Below is a small trained network, with its code and all its weights. Each question gives an input and a target symbol and asks what happens when units are switched off, that is, made to give their printed mean instead of their output.

import numpy as np


def w(rows, s, z=0):
    codes = np.array(rows[::2]) - 128.0
    scale = np.full(codes.shape[1], s)
    scale[-1] = z or s
    return codes * scale


def f(y):
    return np.maximum(y, 0)


def softmax(a):
    e = np.exp(a - a.max(-1, keepdims=True))
    return e / e.sum(-1, keepdims=True)


def log_softmax(a):
    a = a - a.max(-1, keepdims=True)
    return a - np.log(np.exp(a).sum(-1, keepdims=True))


def net(x, mask):
    ids = ['γδζλπτω'.index(c) for c in x.split()]
    T = len(ids)
    res = E[ids] + P[:T]
    u = 0
    for l in range(2):
        r = res
        for j in range(2):
            rows = slice(4 * j, 4 * j + 4)
            q, k, v = (r @ M[l][rows].T for M in (Q, K, V))
            z = softmax(np.where(np.tri(T) > 0, q @ k.T / 4**0.5, -1e9)) @ v
            o = O[l][rows]
            res = res + np.where(mask[u + j], z, o[:, -1]) @ o[:, :-1]
        u += 2
        y = f(res @ A[l][:, :-1].T + A[l][:, -1])
        res = res + np.where(mask[u : u + 4], y, B[l][:, -1]) @ B[l][:, :-1]
        u += 4
    return log_softmax(res[-1] @ U[:, :-1].T + U[:, -1])


Q, K, V, O, A, B = {}, {}, {}, {}, {}, {}
E = w([
[32,171,203,196],'γ',
[93,210,128,117],'δ',
[128,181,6,138],'ζ',
[100,74,223,155],'λ',
[79,139,73,66],'π',
[240,171,177,109],'τ',
[123,106,193,51],'ω',
],0.013)
P = w([
[234,25,72,122],'0',
[119,110,193,80],'1',
[145,65,122,52],'2',
[93,83,180,39],'3',
[132,79,118,19],'4',
[223,19,4,41],'5',
[147,56,81,46],'6',
[166,45,40,42],'7',
],0.0044)
Q[0] = w([
[160,2,174,151],'0.h1',
[90,179,13,128],'0.h1',
[12,182,210,18],'0.h1',
[88,80,84,22],'0.h1',
[209,168,137,220],'0.h2',
[98,217,19,252],'0.h2',
[73,233,139,126],'0.h2',
[23,125,21,143],'0.h2',
],0.0073)
K[0] = w([
[137,19,158,136],'0.h1',
[215,133,75,2],'0.h1',
[6,146,173,104],'0.h1',
[104,191,40,82],'0.h1',
[59,78,156,152],'0.h2',
[26,143,66,186],'0.h2',
[54,174,122,9],'0.h2',
[117,186,124,160],'0.h2',
],0.0091)
V[0] = w([
[150,74,53,167],'0.h1',
[115,157,161,150],'0.h1',
[78,163,48,18],'0.h1',
[169,81,96,84],'0.h1',
[184,194,17,94],'0.h2',
[184,196,131,254],'0.h2',
[171,241,156,144],'0.h2',
[137,132,119,166],'0.h2',
],0.0084)
O[0] = w([
[30,157,153,118,4],'0.h1',
[131,122,100,120,185],'0.h1',
[90,254,168,185,85],'0.h1',
[70,138,210,41,44],'0.h1',
[130,187,211,176,26],'0.h2',
[176,58,78,214,76],'0.h2',
[186,195,81,212,166],'0.h2',
[156,101,144,164,98],'0.h2',
],0.0079,0.0031)
A[0] = w([
[61,167,192,119,147],'0.n1',
[95,170,25,94,105],'0.n2',
[129,178,218,83,106],'0.n3',
[3,66,161,195,254],'0.n4',
],0.0065,0.0027)
B[0] = w([
[156,2,110,158,208],'0.n1',
[77,162,56,128,190],'0.n2',
[82,117,98,120,205],'0.n3',
[177,89,18,83,255],'0.n4',
],0.0076,0.0034)
Q[1] = w([
[146,199,35,154],'1.h1',
[122,156,36,2],'1.h1',
[78,156,53,28],'1.h1',
[150,163,139,11],'1.h1',
[166,133,110,79],'1.h2',
[167,200,204,93],'1.h2',
[129,107,212,206],'1.h2',
[75,128,8,54],'1.h2',
],0.0085)
K[1] = w([
[204,131,229,105],'1.h1',
[255,172,139,107],'1.h1',
[155,118,138,116],'1.h1',
[126,151,69,86],'1.h1',
[146,108,84,139],'1.h2',
[142,129,112,236],'1.h2',
[184,72,202,194],'1.h2',
[124,202,138,110],'1.h2',
],0.0081)
V[1] = w([
[99,113,136,196],'1.h1',
[209,124,203,173],'1.h1',
[255,91,141,50],'1.h1',
[103,93,29,165],'1.h1',
[85,165,154,122],'1.h2',
[164,238,111,182],'1.h2',
[241,186,134,63],'1.h2',
[157,90,9,143],'1.h2',
],0.0066)
O[1] = w([
[144,130,100,89,95],'1.h1',
[120,10,161,156,128],'1.h1',
[119,96,164,152,253],'1.h1',
[102,158,96,83,178],'1.h1',
[21,100,50,146,95],'1.h2',
[71,164,139,149,73],'1.h2',
[53,177,254,95,133],'1.h2',
[141,138,152,171,218],'1.h2',
],0.0075,0.0071)
A[1] = w([
[254,195,149,135,166],'1.n1',
[81,71,137,130,104],'1.n2',
[143,186,68,232,160],'1.n3',
[27,142,101,212,1],'1.n4',
],0.0075,0.0027)
B[1] = w([
[2,121,54,156,253],'1.n1',
[170,240,177,175,172],'1.n2',
[222,247,160,107,209],'1.n3',
[233,38,133,85,180],'1.n4',
],0.0075,0.005)
U = w([
[147,89,46,177,206],'γ',
[125,189,157,121,113],'δ',
[187,190,135,107,26],'ζ',
[150,37,112,86,2],'λ',
[2,119,60,127,124],'π',
[126,95,198,183,154],'τ',
[113,125,183,37,120],'ω',
],0.0084,0.0034)

Each question gives the input, a string of symbols that net reads in full, and the target symbol t.
The units are the heads (4 rows each of Q, K, V and O) and the neurons (one row each of A and B). Each row of codes is followed by its name. A weight is (code - 128) times the scale printed after its matrix; where a second scale follows, it is the last column's (O, A, B and U).
mask holds one flag per unit, layer by layer, with each layer's heads first. A switched-off unit (its flag False) gives its mean, the last column of its rows in O or B, instead of its output. The means were averaged over made-up inputs and are rounded, as every weight is.
A unit's drop is (log p(t) with every unit on - log p(t) with that unit switched off) / (log p(t) with every unit on - log p(t) with every unit switched off).
The circuit of an input: a set's keep is (log p(t) with only the set's units on - log p(t) with every unit switched off) / (log p(t) with every unit on - log p(t) with every unit switched off). Starting from all 12 units, units are removed one at a time, each time the one whose removal leaves the highest keep (on an exact tie, the one counted first), for as long as the keep stays at least 0.8.
units of the circuit, in order: the units of the circuit, biggest drop first
top k neurons in layer l: the k neurons of layer l with the biggest drops, biggest first
which heads matter: for each layer, one digit per head in row order, 1 if its drop is at least 0.15 and else 0, layers parted by /
drop of u: that unit's drop, to one decimal
input γ γ τ γ, target γ: which heads matter : 11 / 00
input γ γ λ, target λ: units of the circuit, in order : 0.h2, 0.h1
input τ τ γ, target τ: which heads matter : 01 / 11
input ω γ π, target π: which heads matter : 11 / 01
input ω π ζ, target ζ: top 2 neurons in layer 1 : 1.n3, 1.n1
input γ τ γ γ τ, target γ: units of the circuit, in order : 1.n1, 0.h2
input λ δ γ ζ, target ζ: top 3 neurons in layer 1 : 1.n3, 1.n4, 1.n1
input τ δ ω, target τ: units of the circuit, in order : 0.h2, 1.h1, 1.h2
input τ δ ζ, target τ: which heads matter : 01 / 10
input γ γ λ λ, target λ: which heads matter : 11 / 01
input ω τ τ, target τ: which heads matter : 00 / 10
input τ τ γ ω τ, target τ: units of the circuit, in order : 1.h1, 1.h2, 0.h2
input τ δ ζ π, target τ: which heads matter : 01 / 10
input γ γ π, target π: which heads matter : 11 / 10
input τ γ τ ζ τ γ, target τ: top neuron in layer 0 : 0.n4
input γ γ γ τ, target γ: top neuron in layer 1 : 1.n1
input τ ω γ δ τ δ, target τ: drop of 1.h2 : 0.1
input τ ω γ δ, target τ: drop of 1.h1 : 1.0
input γ λ γ γ, target γ: drop of 1.h2 : 0.2
input γ δ δ, target δ: top neuron in layer 1 : 1.n3
